[[126 153 127 141 102]
 [133 116 100 151 118]] --> 100

[129 128 129 132 149 137] --> 132

[128 107 120 120] --> 107

[[142 129 154 153 120 118 129]
 [131 127 149 123 147 133 112]
 [129 128 130 141 119 121 134]] --> 119

[[114 127 126 129 118 142 134]
 [113 121 116 112 108 150 107]] --> 108

[101 131 135 156  99] --> 135

[113 150 114 134 142] --> 114

[[150 110 153 133]
 [142 103 148 141]] --> 103

[[123 127 132 129 132 123]
 [129 132 128 128 128 139]
 [125 105 136 144 114 119]] --> 144
---
[[108 111 106 116]
 [126 114 123 119]]	126

[107 114 134 123 139 130 124]	123

[126 127 137 110 152]	127

[154 125 112 136 143 117]	112

[110 152 118 104 121]	152

[133 126 150 152 142 114]	150

[[130 129 125 128 131]
 [102 111 117 136 131]
 [128 128 128 128 128]]	128

[151 132 136 109 131 125]	136

[100 135 122 102 121 101]	122
---
array([[125, 129, 119, 122, 125, 127, 130],
       [128, 128, 127, 130, 129, 128, 130],
       [156, 125, 109, 139, 144, 117, 118]]) out 125

array([[127, 122, 143, 121, 130, 112],
       [125, 134, 118, 131, 120, 150],
       [141, 126, 104, 143, 135, 143]]) out 127

array([[117, 104, 104, 120],
       [136, 156, 101, 135],
       [117, 103, 105, 121]]) out 117

array([[103, 113, 131, 119, 133, 121],
       [127, 132, 121, 112, 131, 116],
       [117, 119, 133, 130, 128, 128]]) out 103

array([[153, 126, 125, 132],
       [128, 141, 142, 123],
       [123, 142, 137, 119]]) out 153

array([[142, 141, 134, 131, 124, 151],
       [110, 126, 130, 119, 124, 152],
       [136, 123, 127, 125, 127, 124]]) out 142

array([[123, 125, 128, 148],
       [132, 125, 126, 129],
       [124, 150, 132, 129]]) out 123

array([[128, 128, 128, 128, 128, 128],
       [128, 131, 129, 128, 130, 129],
       [124, 126, 132, 150, 141, 132]]) out 128
---
[[111, 107, 118, 156], [102, 134, 115, 116]] ==> 107
[[134, 152, 148, 118, 131, 135, 147], [144, 134, 141, 111, 122, 146, 157], [150, 114, 127, 112, 114, 148, 156]] ==> 112
[150, 134, 146, 142, 126] ==> 134
[[139, 120, 116, 127], [140, 136, 129, 123], [151, 124, 122, 118]] ==> 118
[[105, 126, 131, 138, 127], [107, 146, 124, 145, 140]] ==> 107
[150, 121, 138, 123, 127, 135] ==> 123
---
[[111 138 111 126 122]
 [128 122 128 112 108]
 [113 146 113 136 149]] out 128

[[120 154 126 115 126]
 [128 127 127 129 130]
 [138 123 122 114 122]] out 127

[[123 138 136 122 139]
 [123 152 132 101 132]
 [120 101 135 120 135]] out 132

[[132 132 133 129 132]
 [152 136 132 149 143]
 [134 149 135 129 129]] out 132

[[125 103 147 150 138]
 [130 138 145 124 146]
 [125 143 137 129 142]] out 145

[[101 144 113 150 106]
 [137 128 127 130 129]
 [103 122 128 125 122]] out 127
---
[[126 107 137 111 118]
 [117 103 132 115 122]
 [124 114 130 118 123]]	124

[[128 133 127 125 127 129 124]
 [129 130 132 127 127 131 152]
 [129 127 127 126 128 133 124]]	129

[[128 123 125 132 116 139 153]
 [130 128 127 132 115 138 154]
 [136 148 135 125 134 114 112]]	136

[[130 135 147 134 126 152]
 [135 132 142 124 128 117]
 [118 126 134 125 131 127]]	118

[[118 147 111 133 114 138]
 [114 151 105 141 103 136]
 [110 153 101 134 104 144]]	110

[[127 129 128 132 127]
 [131 132 121 134 131]
 [142 111 134 154 117]]	142

[[136 127 125 120 127]
 [136 126 123 120 111]
 [137 125 123 119 104]]	137

[[138 102 140 138 132 141]
 [139 100 140 139 132 142]
 [120 149 119 120 125 117]]	120

[[134 127 153 124 133 122 116]
 [138 135 151 132 134 127 153]
 [132 134 127 153 124 133 122]]	132
---
[[126  99 120 108 118 131 149]
 [109 127 116 118 112 102 114]
 [117 116 117 141 101 125 138]] gives 109

[[118 107 107 140]
 [125 147 121 118]
 [126 146 117 145]] gives 125

[[128 128 128 129 136 150 155]
 [128 128 128 129 130 139 154]
 [153 138 130 128 128 128 128]] gives 128

[[132 137 112 139 146 126 146]
 [147 141 105 128 138 124 122]
 [123 146 116 130 126 132 135]] gives 147

[[119 137 140 141]
 [143 154 156 153]
 [111 114 116 121]] gives 143

[[106 103 106 105 104 103]
 [106 105 106 105 106 106]
 [150 151 151 152 150 150]] gives 106
---
[107 134 128 148 146  99]	146
[139 152 143 117 126 121 142]	121
[106 104 111 140 133 143 128]	143
[148 149 149 148 147 148]	147
[112 100 100 103]	100
[104 114 128 109 102 104 115]	104
[138 126 139 150 146]	150
[150 112 140 153 119 141 130]	141
---
[[123 131 149 137 144]
 [102 143 136 143 108]
 [124 148 127 113 107]] 102

[110 130 139 100  99] 99

[[135 138 105 132 134]
 [122 142 123 123 128]] 105

[103 109 110 147 109] 103

[[129 128 127 128]
 [123 156 107 144]] 107

[110 153 156 116] 110

[[147 111 128 139 148 106]
 [149 110 125 142 146 105]] 105

[[132 123 131 125 124 126 112]
 [130 137 104 117 123 131 128]
 [114 129 137 124 117 138 127]] 104

[129 128 152 123 118] 118
